Known rows, with every step that occurs:
tesi-sugu-vilafaz-reka-rigo: [ 287   86  -41   15   49 -177 -190   66 -116  -97 -283   59 -131  432
  128  105  133   -5  -35  219  167  235  -39 -230   49  -38 -263   85
  212  -20   26  174  258  -80  -49   13 -323   49  143  -53  291 -105
   30  275  -10   -3  447  174   47  -81]
kovu-dodun-likid-zoke-rigo-sokiban-fisi: [ 156  -32    6   70   60   59   63  374  -90 -184  112 -143   49   20
  204  -60  177  128   68 -542 -247 -346  -28 -153   14   -2  297   42
 -135  -37 -337  -62  246 -394  165   56   16   42  -67  195  153  -80
    3 -207  376   59  183 -236  -77  -14]
sugu-vilafaz-reka-tafir-sokiban: [ 119   41   35  284   79 -217  -36 -123 -302 -171 -109   -8 -197   31
 -100  -25  186   89  -15   81  188  130  218 -225   89   27 -158    1
  390  -17  113  287  470 -259  125   78 -237    5  104   70  273 -143
  -29   62   92 -136  295  131  413  -62]
sokiban-fisi-tafir-likid-zoke-rigo: [  -9  -15  109  -83   97  100  -63  139 -144 -149  399   21 -124  -53
 -177 -224  237  261   27 -587  120 -570  221  -77  -81   -9  -42 -116
  433 -172  315   12  263  -46  227 -213 -156   -6   85  -11  234 -175
   65  188  242 -141   76  -38  236   76]
zoke-rigo-tesi-likid-sugu-vilafaz-reka-tafir-sokiban: [ 361   78   -2  428  -56   76  -72  278  -31 -132 -331  -71  -81  466
   70   50  442   28  -67 -393  -23 -191  416 -414 -120  -15  108   47
  290  -99  -37  155  378 -415   77  -16 -224   14   86 -192  258  -51
  -83  127  284  -35  131  151  -26  -79]
kovu-likid-zoke-rigo-vilafaz-reka: [  69  -29   89  175   32  -48   13   46 -148  -68  -79  -32 -164 -160
  273 -132  428  -26 -170 -322 -226 -328  376 -132  166  -38  281 -108
  -82  -99  -67   45  375 -192  -86   30  -54   -5   51  -71  219   19
  120 -102  282    9  172 -195  464  -95]
vilafaz-reka-rigo-tesi: [ 249   16   65  206  -32 -117 -120   10 -359  -76 -336  -90  -64  489
 -124   87  187   51  139  123   76 -235  168  -18  265  -35   -7  -25
   98 -123 -126   16  179 -432 -112  -62  -79   95  -39  -50   75  -24
 -150   83   64  -36   64  147  177  -78]
fisi-tafir-likid-nileb-kovu: [ 227  -74  -66   50  109   90    4   86  -15  -91  161   25 -119 -314
  -95 -217 -113  237   48 -609  241 -359  173  -71   46   -1  272 -103
  439 -118  442  -50  112  180   79  -45 -256  -52   42    9  207  -12
  176  120  122  -24  314   25  184  137]
fisi-sokiban-kovu-likid-tesi: [ -14   14   77 -104   77 -228  -55  207   46  -90  444  172 -155   -1
  186   39 -151 -114  -47 -274   -9 -211  249 -196  113 -184  -63  -93
  178 -186  305  -23   55   18   73  -55  -31   81   37   19  128  -89
    8  108  151   60   60  108  369  -17]
fisi-rigo-vilafaz-reka-tafir-likid-kovu: [ 158   14    1  258   41  -89  -89  201 -173  -41  100   19 -168    9
  -31  -17  138   54   46 -356  242   32  361  -80  189  -62  147  -94
  132 -102  -18   79  274 -362  153   92 -304   29    7 -187  355  -91
   95  -21  240  -22  250  177  175  -17]
reka-rigo-sokiban-fisi-tafir-likid-tesi: [ 336 -109  117  -82  109   19 -122  270 -210 -137  285  -38 -149  567
 -138    2   -3  -64   83 -272  223 -306   20  -65  156 -241   -6 -180
  165 -105  406  -96  185 -200  141 -165   32   58  -61  153  231 -179
   63  307  435   -1   54  -20  -18   82]
fisi-kovu-likid-zoke: [-140  -55   43 -109  101  -51  -13  146   17   15  367  134 -234 -227
  230  -60  -99 -167  -68 -474   88 -537   88 -203  129   14  218 -164
   76 -148  205 -125   16  222 -116  -96  -40   21   -1 -241  159   17
   -4 -111  -38   -9  349  -15  448  -30]
sokiban-reka-tafir-likid-zoke-rigo-tesi-sugu: [ 320   48   32    0  119   87  -99  256  -75 -168 -166   15  -62  367
   27  -93  185  102   35 -323  175 -146  210 -352   40   24 -316  -54
  445 -157  233   22  317 -175  159  -40 -287   54   21 -113  277   35
   34 -407  290  -56  317 -299  -80  -35]
sokiban-zoke-rigo-reka-tafir-likid-kovu-dodun: [  52   93    5  169  -74  -18  -62  420   16  -85  180  -84   38  192
  132 -147  166  103  134 -640  -49 -388  196 -132   93   88  257   -7
  298 -169  156 -143  376 -311  160   59  -12   39   -1 -194  205 -127
 -238 -407  403    2  269 -212 -102   11]
dodun-fisi-rigo-tesi-likid: [ 103  144   83  151   24 -144  -78  363 -126   12 -126 -168  -85  488
 -115  165  209   44   60  -39   86 -184  119   -8  -68  -68  -90  -37
  103  -79 -313  203   72 -250  236 -122  -53    6  -40 -147  179  -58
  257  589  127  -90    3  232  -65  -25]
sugu-tesi-likid-zoke: [ 122   26  -11   67   15   68   17  184 -143  -23   73 -169  -94  -93
   56  -80  197  -70 -249 -249 -211 -165 -213  -85 -111  -45  508   18
  -75  -50  361  151  -16   -2  165   35  -54   51  -47  -89  394 -141
  -62   66   -1  -17   61   -3  148  -15]
zoke-rigo-reka-tafir-sokiban-fisi-dodun-likid-nileb-kovu: [ 339  -28  -25  363   53  111  -94  416  269 -154 -129   97   40  526
  326  -94  167  110  -60 -599   25 -350  230 -249  -91   -7 -150    7
  291 -155  131  -74  484 -261   41   37 -172   23   90  -81  340 -155
   71 -135  321  -57  199  -39 -298   34]
nileb-kovu-dodun-tafir-likid-tesi-sugu-vilafaz-rigo: [ 207   28  -87  166  226  103  -76  258   52 -106 -124    2  -75   11
  134  -57   53   10   99 -375  351  -92 -200 -267   13  -73  163  118
  247  -32  155   93  319   -5  -82  159  -83    1   17  229  502  -26
  107  -21  272  -13  453  408 -227   41]
vilafaz-reka-rigo-zoke: [ 239  -15    9  191  -24 -188 -127   44 -365  -64 -256  -93  -65  317
  -86   86   82   91  162  126    9 -280  154  102  267    7   75  -24
   88 -145 -169 -160  237 -406 -147  -51  -93   77  -62  -17   92  -97
 -156    9   72    3   85    9  301  -48]
kovu-dodun-likid-sugu-tesi: [ 212  -15 -110  -16    0   67   47  266  -83 -181  -70  -58   24 -111
    1   60  253   35    7 -414 -197  167 -255 -229  -54    7  292  154
  -29   47 -129  -41  105 -275  -21  214  -47   43 -148   65  128  -22
    5    0  110  115  296 -101   22  -23]
nileb-kovu-dodun-fisi-rigo-vilafaz-reka-tafir-sokiban: [ 147    6  -35  332  143 -163  -27  310  114 -104   37   10  -66  -43
   70  -55   60  109  241 -153  378 -146  184 -143  162  -44   49   61
  360 -137 -139  136  392 -190    4   58  -68   34  -15  224  409  -25
  169   68  248  -91  394  293 -203    1]
tesi-likid-nileb-kovu: [ 145 -120 -108   -1   56  -22   20  122  146  -40 -266  -78 -141  -56
  200 -159 -163   56 -207 -385 -282 -379  273 -115  -99 -131  174  -26
   52  -77  206  -10   73  227 -240   91  -71   39   32   60  375  -59
  184    5  -34  117  132   40  -22   36]
fisi-sokiban-kovu-dodun-tafir-likid: [  36   59  -11  -64  111 -186  -31  326  -45  -97  414   91  -61   48
  121   29 -231   40  103 -430  100 -116  204 -208   34  -59 -110   -2
  280 -141  226  -35  131 -189  202   18  -52   64   19  178   46 -164
   18   69  224   44  118  193  155   32]
tafir-sokiban-zoke-rigo-vilafaz: [  91   32   39   47 -110 -125   30  319   34  -58  411  -73  -21  -42
   18  -74   73   60   34 -593   95 -406  372 -163   40   60  217  -74
  145  -55  -14   72  352 -253   28  -85   31  -19   39   15   51 -174
 -102 -210  307   40   65  -72  -36   11]
rigo-vilafaz-reka-tafir-sokiban-kovu-dodun-fisi: [ 100  122   35  411   84 -207   -8   92 -235 -173   64  -39  -48   87
   -6  -62  176  234   51   14  120  -51  431 -160  227 -129  121   47
  454  -50   64  310  565 -397  -92   38 -178   46   65  194  196  -91
   58  -87  297  -59  462  196  129  -58]
sokiban-kovu-dodun-tafir: [ -86   60  -42   58  134   34   -9   96  -71  -63  206   14    3 -152
  142  -12 -108  116   -7 -275  -40  -34  -48 -272  196   42   91  104
  125  -24  186   61  103 -129 -146  164   41   64 -106   65  120  -69
  -47 -336  235  -55   93  190 -157  -11]
sugu-vilafaz-reka-rigo-sokiban-zoke: [ 170   27   83  217   -5 -187  -88    2 -437 -118  -72 -140 -151  254
 -169   35  271  -40   68   87  176   -4   47 -116  178  -36  -44  -55
  253  -21  101  168  488 -393  177  112 -164   52   75   47  273 -196
  -19   -9  161 -106  349   93  224  -53]
kovu-likid-tesi-sugu-vilafaz-reka: [ 126    5   45  -69  107  -67  -55  -16  -70 -160  -41   72 -282  -45
  292  -16  261 -131 -233 -118 -149  -74   72 -247    7 -104  241  -34
  -45  -34   21  136  185  -70 -241  -46 -100   21   20 -143  342   58
   78  133  173   40  293  -65  553 -106]
dodun-likid-sugu-vilafaz-reka: [ 186   -6  -26   33    1   93  -68  123 -132 -195 -308  -25 -128  -27
 -227  160  261   80  -80 -301 -110   93  -17 -263  -75  -77 -172  -20
  179   49   42    2  311  -85 -112  163 -296  -13   11   55  180  -49
  -19  136 -113   80  232 -131  321  -92]
likid-tesi-sugu-vilafaz-reka-tafir: [ 221   98   81  105  182 -144 -132   95   14 -211  -32   50 -130  361
  195   56  126  -71 -107  -62   28  -64 -123 -227   79 -251  128   46
  148  -24  169  194   83  143   30  -31 -211    5  118 -177  362   45
  -97  206  149  110  491  204  208  -41]
likid-nileb-kovu-dodun: [ 105 -119  -62  165   84 -164   56   69  250  -64 -258   15    5   86
  151 -165  -17   74  -12 -370  -27 -295  159   14  203 -159  233   36
   71  -71  230  -74  127  204 -137  249   -8   25   66   46  312   16
  242   11   76  182  378  241 -144  105]
zoke-rigo-vilafaz-reka-tafir-likid-nileb: [ 231   75   -2  519   -7  -40  -46  168  -46  -86 -269  -20  -29  324
  209 -123  397  172 -107 -385    8  -91  479 -136   55 -114  161   -8
  279  -88   22   94  548 -438  -50  122 -269  -33  195  -89  252  -81
  111    2  281  -11  312  125   15  -26]
zoke-rigo-reka-tafir: [ 288   38  -23  430   20   97 -102  260  119  -72 -261   54   63  541
  275  -49  229   35  -44 -175   33   17  111 -141  -74   30 -174   24
  205 -114   85  -42  307 -296  107   26 -120   19   47 -203  149  -61
    0 -149  258  -85  115 -122 -366  -27]
likid-zoke-rigo-sokiban-fisi-dodun-kovu-nileb: [ 147  -26  155  282   79   -2    4  390   45  -14  250 -107   63  332
  201  -13  176   69   70 -585  -60 -634  179 -106  201  -20  175  -88
 -106 -146    8 -102  292 -140  237   -3  -90  -13  140  -25  143  -31
  122   39  422   73  211   70  -59   29]
fisi-rigo-sokiban-reka-tafir-likid-sugu-tesi: [ 490  -76   15    1   40   98  -72  406  -62 -102  286   20 -196  204
 -212  114  100  -91  126 -417  343   47   -5 -166    7    8  -97 -153
   49 -120  108 -112  184 -402  335    1 -276   56  -75 -160  293  -91
  197   55  334  -30  203 -168 -149    1]
sokiban-zoke-rigo-tesi-likid-nileb-kovu: [  60  133   53  141 -164   59  -43  396   43  -33   41 -189   45  249
   87  -98  254   53   47 -540 -129 -711  278 -162   38  -55  361  -14
  190 -166  111  -57  251 -137  136   26  -48   31   84 -237  279  -26
 -170 -213  256  -12  222   17 -253    6]
reka-tafir-likid-sugu-vilafaz: [ 188   39  -16   19  105  -41  -70   52  -55 -184 -124  106 -231  164
 -200  -47   89  123   43 -275  138  225  251 -312  -12  -93 -163  -19
  566  -54  535    6  315   99   78   41 -204  -61   41   98  177  -43
  -89  357  198   42  282   32  429   24]
tafir-likid-kovu-nileb: [-135  -84 -110   38   47  -61   26   86   50  104  -26   24 -185 -189
   22 -165 -132  176   23 -594  111  -16  343  -75  -22  107  458 -111
  145  -89  266  -80  148 -151 -195    8  -85  -19  -43   23  241  -80
   29   88  108  178  -18   80  539   35]
likid-sugu-vilafaz-reka-tafir: [ 242  -14   24  164   36 -145  -93  -61 -119 -205 -286   86 -162  139
 -403  148  418  -24   43  -81  117  292   96 -258   92 -109 -299   44
  456    8  319   56  373   58   -9  216 -281   -8  102  -80  138  -27
   32  377  -17  110  511  168  365  -51]
fisi-dodun-tafir-likid: [ 158   64  -49 -107   93  223   10  248  -47  -42  310  -11   98  -53
  158   89 -104  -17   52 -609   14 -189 -120 -226 -143  123  116  105
   41   95 -119  -64  171 -184  177  123 -103  -85   46   95  -18  -50
  121   33  232  -55  225  230  149  125]
tafir-likid-nileb-kovu-dodun-fisi-sokiban-reka: [ 140  -64  -51  -20  109 -194    7  262   87  -81 -208  -37 -160  161
  -26 -182    5  164  105 -703  149 -292  292  -22  -64  -45  135  -95
  367 -124  196  -56  352  -89  -76   48  -88   -9   56  200  252 -140
  267   85  151  185  322  112  254   94]
reka-tafir-likid-kovu-dodun-fisi-sokiban-zoke: [  -7   86    9   49  150 -240  -36  294   15 -151  249   77 -160  141
   25  -98 -190  210  133 -417  111 -113  445 -188  168  -90  -54  -33
  564 -188  387  -39  274  -50  211  -29  -59   -9   20  149  248  -92
 -115  330  361    9  163  -21  462   53]
vilafaz-reka-tafir-likid-zoke-rigo: [ 202   35   47  287   83 -147  -67   29 -188 -149 -177    2 -176   97
   22  -88   85  293  118 -238   11 -309  398  -83  189   47  -35  -64
  294 -201  -81  -34  382 -306  -67  -85 -218  -12   89   46  121  -32
 -195   83  155  -42  140  -66  501  -76]

Rows:
[ 308  -71  -19   -8   14  -36  -92  112 -173 -125 -253  -44 -280  220
 -394   40  266   10  150 -511  204  103  138 -167  -89  -12  113 -108
  361    1  277  -50  459 -216 -106   25 -183  -33   27  164   98 -187
  -12  261  164  201  321   91  495   -2]
tafir-likid-sugu-vilafaz-reka-rigo-sokiban
[ 132   80   56  260   41  -74  -13   65 -209 -189  217   15  -18   76
  -27  -77  197  166   38  -83  110 -185  427 -158  104 -119   78   37
  405  -34   78  227  558 -363   22    0 -243   34  134  159  194 -102
   38  -92  272  -83  459  180  207  -11]
rigo-vilafaz-reka-tafir-sokiban-fisi-dodun
[ 197   72   21   24  150   19 -111  252   -9 -255    2   20 -187   98
  208   76  -81  140 -183 -390 -115 -231    1 -385   37 -172   64  -38
  132  -40   96  136  202  -12 -176  -56 -265   12    6   49  395  -51
 -210  -24  100   57  189  -79  302  -97]
dodun-likid-tesi-sugu-vilafaz-reka-tafir-sokiban-kovu
[ 298   15   -5   52  -28  101   19  312 -114 -130  550  -73  -34 -284
  -54 -103  -52  163   46 -623  150 -598  282 -270   22   99  273  -66
  365 -137  161   70  109  -99  257 -206 -170   -1  -21 -123  112  -46
  -28  -49  301 -137  151 -142  -39   62]
fisi-tafir-sokiban-zoke-rigo-tesi-likid
[  74   -2   14  -83  154  -95   -5  231   21 -239  425  170 -184   70
   63  -90 -218  206    4 -384  129 -271  345 -363   47  -40 -257  -33
  428 -145  290   23  235  -55   43 -160  -62   22  -31  152  230 -114
 -117  180  260 -105   85  -92  230   19]
reka-tafir-sokiban-fisi-kovu-dodun-likid
[ 199   24   85  197  104  -74  -96   28 -442 -165   17  -81 -124  333
 -118   77  274  -30   13   -7  206  -24   18 -199   79  -39 -224   -2
  277   20  104  200  547 -461  237  135 -208   37  110  111  325 -231
  133  153  228 -184  346  239  233  -10]
sugu-vilafaz-reka-rigo-sokiban-fisi-dodun-tafir
[ 358   21   69  310   73  115 -101  341   35 -169  214   -2 -126  390
  140  -22  279  105   15 -452  182 -369  196 -190 -126  -45   77  -77
  237 -139  -24   38  489 -493  160 -175 -279   -2  201  -34  324 -160
   76  199  441  -99  234  -23  -67  -26]
zoke-rigo-sokiban-fisi-tafir-likid-tesi-sugu-vilafaz-reka
[ 389   54   31   -6  158  161 -113  326  -93 -253  -74  -16 -122  314
  123  108  -10   49 -162 -299  -30 -158 -202 -343   -2 -238  -84  -48
   71  -19   92   64  249  -86  -46   -8 -283   28   12   87  425  -21
  -13  -40  215   29  278 -212   23  -62]
dodun-likid-tesi-sugu-vilafaz-rigo-sokiban-reka-tafir
[ -24   63    0  167   23   67  -24  243  -31  -76   27  -70   28  -30
  201  -30   92  124   17 -492 -200 -309    7 -326  223    8  413   68
   57  -92    5   42  150 -178 -101  106  -13   87 -107    2  179  -65
 -223 -518  266   33  106  107 -103  -55]
sokiban-kovu-dodun-likid-zoke-rigo-tesi
[ 229   56   48  169  -39 -146  -68  267 -242  -82  282  -31 -126   22
  -70    3  166   53   90 -312  224 -129  333 -108  191  -43   75  -89
  109 -106 -116  101  299 -400  226   34 -258   33    2 -191  255  -99
   64  -56  271  -61  299   99   17  -23]
fisi-rigo-vilafaz-reka-tafir-sokiban-zoke
[ 245  -26  -49  381   37   74  -71  414  177  -85  -10  116   40  427
  356  -72  135  137  -75 -567   15 -184  279 -299  -76   76  -78    7
  230 -163   89  -70  428 -432   56   29 -185   40   28 -173  327 -138
   79  -63  344  -56  111  -87 -147    3]
zoke-rigo-reka-tafir-sokiban-fisi-dodun-likid-kovu-nileb
[ 225  114  147  425   62  -84  -92  229  -84 -103 -258 -112    9  491
  164  -25  412   50   25 -287  -33 -481  241 -193  238 -102  168   -8
  129 -140   30  114  284  -26  357  -10 -210   -8  174 -178  249   15
 -153   15  307   53  341  119   76  -52]
likid-zoke-rigo-tesi-sugu-vilafaz-reka-tafir
[ 238   13   51   -9   96  -86  -62  202  -64 -252  183   98 -254  295
 -181  -20   82  106  -24 -323  146 -130  467 -435  -28 -110 -293  -33
  499 -119  433  163  300  -43  216 -116 -165   26    2   22  340 -135
  -50  392  335  -61  110   82  228   12]
reka-tafir-sokiban-fisi-rigo-tesi-likid-sugu-vilafaz
[  25   21   27   19   -3   33  -98  -62 -120  -60 -108  112 -238  -49
 -147   50  264  -42 -107 -239  -16  -21  108 -402  225  -67  114   -5
  273  -83  455   97  311   30 -406  115  -74   83  -55  -60  240  -81
  -48  -89  174   16  158  260  312  -81]
sokiban-kovu-likid-sugu-vilafaz-rigo-tesi
[ 194   50   98   67   97   -3  -25  306   38 -234  297   79  -69  308
   84  -52   10  186    8 -496   17 -485  425 -383   75  -79 -131  -18
  355 -145  208   57  314  -83  253 -154 -105  -10   49  107  231  -88
 -161  182  420  -80   35  -15  203   37]
reka-tafir-sokiban-fisi-dodun-likid-zoke-rigo-tesi
[ 262  114   99  128  124 -190 -133  248   49 -225  117   24 -135  366
  234   33  172  -44  -90 -340   43 -258    8 -296   96 -203  184   17
  188  -72  118  179  208   26   50  -62 -194   -6  138 -222  382  -22
 -159  142  270  111  477  151  173  -41]
likid-tesi-sugu-vilafaz-reka-tafir-sokiban-zoke-rigo
